Below is a small trained network, with its code and all its weights. Each question gives an input and a class and asks what happens when units are switched off, that is, made to give their printed mean instead of their output.

import numpy as np


def w(rows, s, z=0):
    codes = np.array(rows[::2]) - 128.0
    scale = np.full(codes.shape[1], s)
    scale[-1] = z or s
    return codes * scale


def norm(h):
    return h / np.sqrt((h * h).mean(-1, keepdims=True) + 1e-5)


def f(y):
    return np.maximum(y, 0)


def log_softmax(a):
    a = a - a.max(-1, keepdims=True)
    return a - np.log(np.exp(a).sum(-1, keepdims=True))


def net(x, mask):
    res = np.array(x, float).reshape(1, 8) / 4 @ E
    u = 0
    for l in range(2):
        y = f(norm(res) @ A[l][:, :-1].T + A[l][:, -1])
        res = res + np.where(mask[u : u + 5], y, B[l][:, -1]) @ B[l][:, :-1]
        u += 5
    return log_softmax(norm(res)[-1] @ U[:, :-1].T + U[:, -1])


A, B = {}, {}
E = w([
[125,128,126],'x0',
[125,123,124],'x1',
[128,131,133],'x2',
[172,140,38],'x3',
[6,215,103],'x4',
[89,117,222],'x5',
[129,131,129],'x6',
[130,128,129],'x7',
],0.0014)
A[0] = w([
[45,239,63,175],'0.n0',
[77,220,117,161],'0.n1',
[84,206,142,141],'0.n2',
[15,160,176,27],'0.n3',
[47,182,254,8],'0.n4',
],0.0034,0.0014)
B[0] = w([
[88,208,220,253],'0.n0',
[66,122,206,213],'0.n1',
[98,44,159,195],'0.n2',
[244,48,122,200],'0.n3',
[211,4,98,209],'0.n4',
],0.003,0.0025)
A[1] = w([
[233,39,161,17],'1.n0',
[234,36,170,3],'1.n1',
[253,88,193,27],'1.n2',
[18,59,226,105],'1.n3',
[193,71,161,56],'1.n4',
],0.0026,0.0023)
B[1] = w([
[23,243,100,202],'1.n0',
[4,254,105,198],'1.n1',
[27,236,76,197],'1.n2',
[225,26,99,249],'1.n3',
[96,201,71,177],'1.n4',
],0.0031,0.002)
U = w([
[42,212,17,169],'0',
[28,61,253,4],'1',
[226,18,53,170],'2',
],0.0043,0.0019)

Each question gives the input, the list of numbers given to net, and the class t.
The units are the neurons (one row each of A and B). Each row of codes is followed by its name. A weight is (code - 128) times the scale printed after its matrix; where a second scale follows, it is the last column's (A, B and U).
mask holds one flag per neuron, layer by layer. A switched-off neuron (its flag False) gives its mean, the last column of its row in B, instead of its output. The means were averaged over made-up inputs and are rounded, as every weight is.
A unit's drop is (log p(t) with every unit on - log p(t) with that unit switched off) / (log p(t) with every unit on - log p(t) with every unit switched off).
The circuit of an input: a set's keep is (log p(t) with only the set's units on - log p(t) with every unit switched off) / (log p(t) with every unit on - log p(t) with every unit switched off). Starting from all 10 units, units are removed one at a time, each time the one whose removal leaves the highest keep (on an exact tie, the one counted first), for as long as the keep stays at least 0.8.
units of the circuit, in order: the units of the circuit, biggest drop first
unit that matters most: the unit with the biggest drop
k most important neurons: the k neurons with the biggest drops, biggest first
k most important neurons of layer l: the k neurons of layer l with the biggest drops, biggest first
drop when u is switched off: that unit's drop, to one decimal
input [7,-2,2,-8,3,6,-7,-7], class 2: 2 most important neurons -> (1.n3; 0.n4)
input [-6,1,-8,-2,1,3,-2,2], class 2: units of the circuit, in order -> (0.n4)
input [-5,7,8,-2,4,2,4,6], class 2: units of the circuit, in order -> (1.n3; 0.n4)
input [-6,8,-7,7,1,4,-3,-6], class 1: units of the circuit, in order -> (0.n0; 1.n2; 1.n0)
input [6,4,4,-4,7,2,-8,8], class 2: 2 most important neurons of layer 0 -> (0.n4; 0.n3)
input [0,-1,-2,-7,-8,-2,1,8], class 0: 3 most important neurons of layer 1 -> (1.n2; 1.n1; 1.n0)
input [-1,8,7,7,4,1,-4,4], class 1: 3 most important neurons of layer 0 -> (0.n0; 0.n1; 0.n2)
input [-5,1,-7,-2,4,-7,-1,2], class 1: 2 most important neurons of layer 0 -> (0.n0; 0.n1)
input [-6,8,8,8,3,4,2,-4], class 1: 2 most important neurons of layer 0 -> (0.n1; 0.n2)
input [-6,1,-1,6,5,2,8,1], class 1: 2 most important neurons of layer 0 -> (0.n1; 0.n2)
input [-4,-6,-4,-3,4,4,7,4], class 2: drop when 0.n3 is switched off -> 0.0
input [2,-6,7,-8,6,6,-8,1], class 2: drop when 0.n3 is switched off -> 0.2
input [2,1,0,0,7,7,-1,-6], class 2: drop when 1.n3 is switched off -> 0.4
input [5,-7,1,-6,7,5,8,5], class 2: drop when 0.n1 is switched off -> -0.1
input [-5,8,-3,0,-2,-3,7,-4], class 0: unit that matters most -> 1.n3
input [-3,7,-4,0,3,-6,-8,-4], class 1: 2 most important neurons of layer 0 -> (0.n0; 0.n1)
input [-3,-6,3,-2,8,5,-4,3], class 2: 3 most important neurons of layer 0 -> (0.n4; 0.n3; 0.n2)
input [5,5,-3,-7,7,2,-4,0], class 2: 2 most important neurons of layer 0 -> (0.n4; 0.n3)
